Below is a small trained network, with its code and all its weights. Each question gives an input and a target symbol and asks what happens when units are switched off, that is, made to give their printed mean instead of their output.

import numpy as np


def w(rows, s, z=0):
    codes = np.array(rows[::2]) - 128.0
    scale = np.full(codes.shape[1], s)
    scale[-1] = z or s
    return codes * scale


def f(y):
    return np.maximum(y, 0)


def softmax(a):
    e = np.exp(a - a.max(-1, keepdims=True))
    return e / e.sum(-1, keepdims=True)


def log_softmax(a):
    a = a - a.max(-1, keepdims=True)
    return a - np.log(np.exp(a).sum(-1, keepdims=True))


def net(x, mask):
    ids = ['αβθπφψω'.index(c) for c in x.split()]
    T = len(ids)
    res = E[ids] + P[:T]
    u = 0
    for l in range(2):
        r = res
        for j in range(2):
            rows = slice(2 * j, 2 * j + 2)
            q, k, v = (r @ M[l][rows].T for M in (Q, K, V))
            z = softmax(np.where(np.tri(T) > 0, q @ k.T / 2**0.5, -1e9)) @ v
            o = O[l][rows]
            res = res + np.where(mask[u + j], z, o[:, -1]) @ o[:, :-1]
        u += 2
        y = f(res @ A[l][:, :-1].T + A[l][:, -1])
        res = res + np.where(mask[u : u + 8], y, B[l][:, -1]) @ B[l][:, :-1]
        u += 8
    return log_softmax(res[-1] @ U[:, :-1].T + U[:, -1])


Q, K, V, O, A, B = {}, {}, {}, {}, {}, {}
E = w([
[90,246,107],'α',
[71,193,86],'β',
[187,108,47],'θ',
[115,9,99],'π',
[125,134,107],'φ',
[165,150,102],'ψ',
[177,129,81],'ω',
],0.016)
P = w([
[1,216,252],'0',
[78,66,73],'1',
[77,52,66],'2',
[86,58,71],'3',
[79,53,90],'4',
[98,69,67],'5',
[102,58,63],'6',
[108,51,73],'7',
],0.0053)
Q[0] = w([
[159,252,103],'L0H0',
[89,11,127],'L0H0',
[81,61,93],'L0H1',
[160,200,163],'L0H1',
],0.024)
K[0] = w([
[1,117,172],'L0H0',
[219,92,75],'L0H0',
[105,103,203],'L0H1',
[118,143,93],'L0H1',
],0.03)
V[0] = w([
[114,140,122],'L0H0',
[118,99,90],'L0H0',
[152,135,213],'L0H1',
[128,127,1],'L0H1',
],0.0061)
O[0] = w([
[139,67,159,150],'L0H0',
[118,191,128,193],'L0H0',
[205,59,164,24],'L0H1',
[34,108,6,251],'L0H1',
],0.002,0.0023)
A[0] = w([
[118,116,216,77],'L0N0',
[113,185,127,36],'L0N1',
[110,172,228,64],'L0N2',
[248,193,217,172],'L0N3',
[126,158,177,45],'L0N4',
[140,126,78,187],'L0N5',
[181,229,139,2],'L0N6',
[86,191,125,49],'L0N7',
],0.015,0.0027)
B[0] = w([
[102,100,166,131],'L0N0',
[147,60,95,167],'L0N1',
[124,110,219,140],'L0N2',
[252,156,102,135],'L0N3',
[135,126,161,133],'L0N4',
[89,160,171,253],'L0N5',
[169,185,95,152],'L0N6',
[167,20,76,191],'L0N7',
],0.023,0.0066)
Q[1] = w([
[114,160,63],'L1H0',
[74,254,108],'L1H0',
[79,160,59],'L1H1',
[145,184,50],'L1H1',
],0.035)
K[1] = w([
[165,92,145],'L1H0',
[255,146,186],'L1H0',
[154,114,196],'L1H1',
[182,100,148],'L1H1',
],0.041)
V[1] = w([
[192,228,104],'L1H0',
[128,128,143],'L1H0',
[74,172,105],'L1H1',
[79,123,6],'L1H1',
],0.012)
O[1] = w([
[177,188,3,76],'L1H0',
[150,115,135,119],'L1H0',
[255,129,235,7],'L1H1',
[185,219,133,77],'L1H1',
],0.0077,0.014)
A[1] = w([
[85,223,187,30],'L1N0',
[129,240,144,151],'L1N1',
[91,152,201,118],'L1N2',
[122,95,99,79],'L1N3',
[171,54,144,137],'L1N4',
[159,250,217,151],'L1N5',
[98,174,162,3],'L1N6',
[188,133,111,32],'L1N7',
],0.015,0.0067)
B[1] = w([
[97,117,53,152],'L1N0',
[181,77,167,185],'L1N1',
[172,98,144,217],'L1N2',
[163,165,157,246],'L1N3',
[100,159,101,226],'L1N4',
[133,252,161,151],'L1N5',
[105,107,93,139],'L1N6',
[79,135,124,146],'L1N7',
],0.03,0.012)
U = w([
[189,119,126,4],'α',
[195,140,155,202],'β',
[202,168,174,151],'θ',
[255,124,126,101],'π',
[206,167,101,58],'φ',
[183,121,192,210],'ψ',
[139,160,168,172],'ω',
],0.0083,0.0025)

Each question gives the input, a string of symbols that net reads in full, and the target symbol t.
The units are the heads (2 rows each of Q, K, V and O) and the neurons (one row each of A and B). Each row of codes is followed by its name. A weight is (code - 128) times the scale printed after its matrix; where a second scale follows, it is the last column's (O, A, B and U).
mask holds one flag per unit, layer by layer, with each layer's heads first. A switched-off unit (its flag False) gives its mean, the last column of its rows in O or B, instead of its output. The means were averaged over made-up inputs and are rounded, as every weight is.
A unit's drop is (log p(t) with every unit on - log p(t) with that unit switched off) / (log p(t) with every unit on - log p(t) with every unit switched off).
The circuit of an input: a set's keep is (log p(t) with only the set's units on - log p(t) with every unit switched off) / (log p(t) with every unit on - log p(t) with every unit switched off). Starting from the 12 units with the biggest drops (on a tie, the unit counted first), units are removed one at a time, each time the one whose removal leaves the highest keep (on an exact tie, the one counted first), for as long as the keep stays at least 0.8.
circuit, biggest first: the units of the circuit, biggest drop first
most important unit: the unit with the biggest drop
k most important neurons: the k neurons with the biggest drops, biggest first
top k neurons in layer l: the k neurons of layer l with the biggest drops, biggest first
heads that matter: for each layer, one digit per head in row order, 1 if its drop is at least 0.15 and else 0, layers parted by /
drop of u: that unit's drop, to one decimal
input θ ω ψ α β θ ω θ, target θ: circuit, biggest first	(L1N5; L1H1; L0N7; L0N1)
input ψ β β ψ θ ψ, target φ: circuit, biggest first	(L0N7; L1H0; L0N3; L0H1)
input φ ψ β θ π ψ ψ φ, target ψ: most important unit	L0N2
input α β ω β ψ φ, target ω: circuit, biggest first	(L0N2; L1H1; L0N7; L1N2)
input ω ψ β φ, target π: heads that matter	00 / 11
input θ π φ β θ ω, target θ: circuit, biggest first	(L1N5; L1H1; L0N7)
input φ β π θ β ψ β ψ, target ψ: 3 most important neurons	(L0N2; L0N7; L1N2)
input ω ψ ω, target π: 3 most important neurons	(L0N7; L1N1; L0N3)
input ψ φ ψ, target φ: heads that matter	01 / 11
input φ θ θ θ ω φ, target ψ: heads that matter	01 / 11
input β ω ω ψ ω, target α: top 3 neurons in layer 0	(L0N2; L0N7; L0N1)
input ψ θ ψ ψ α φ, target φ: top 3 neurons in layer 0	(L0N2; L0N7; L0N3)
input ψ π φ, target φ: top 2 neurons in layer 0	(L0N7; L0N2)
input ψ α ω, target φ: top 3 neurons in layer 0	(L0N3; L0N2; L0N7)
input ψ β π α, target φ: 2 most important neurons	(L1N4; L0N1)
input ω α α, target φ: 2 most important neurons	(L1N4; L0N6)
input θ β ω β ω θ ψ, target θ: 4 most important neurons	(L1N5; L0N7; L0N1; L1N1)
input φ β θ, target ψ: most important unit	L0N7
input θ φ ω ψ α φ, target θ: 4 most important neurons	(L1N5; L0N7; L0N1; L1N2)
input α α ω, target ω: 3 most important neurons	(L0N2; L0N6; L0N7)
input α π ω ψ, target ω: 3 most important neurons	(L0N2; L0N6; L0N7)
input β θ ψ θ β π φ, target α: top 4 neurons in layer 0	(L0N2; L0N7; L0N1; L0N5)
input θ β φ θ θ ψ, target θ: most important unit	L1N5
input θ ω ω ω ψ α α φ, target θ: top 3 neurons in layer 0	(L0N7; L0N1; L0N2)
input ω β α ω θ π ψ φ, target π: drop of L0N6	0.2
input ω β θ ω, target π: drop of L1H1	0.4
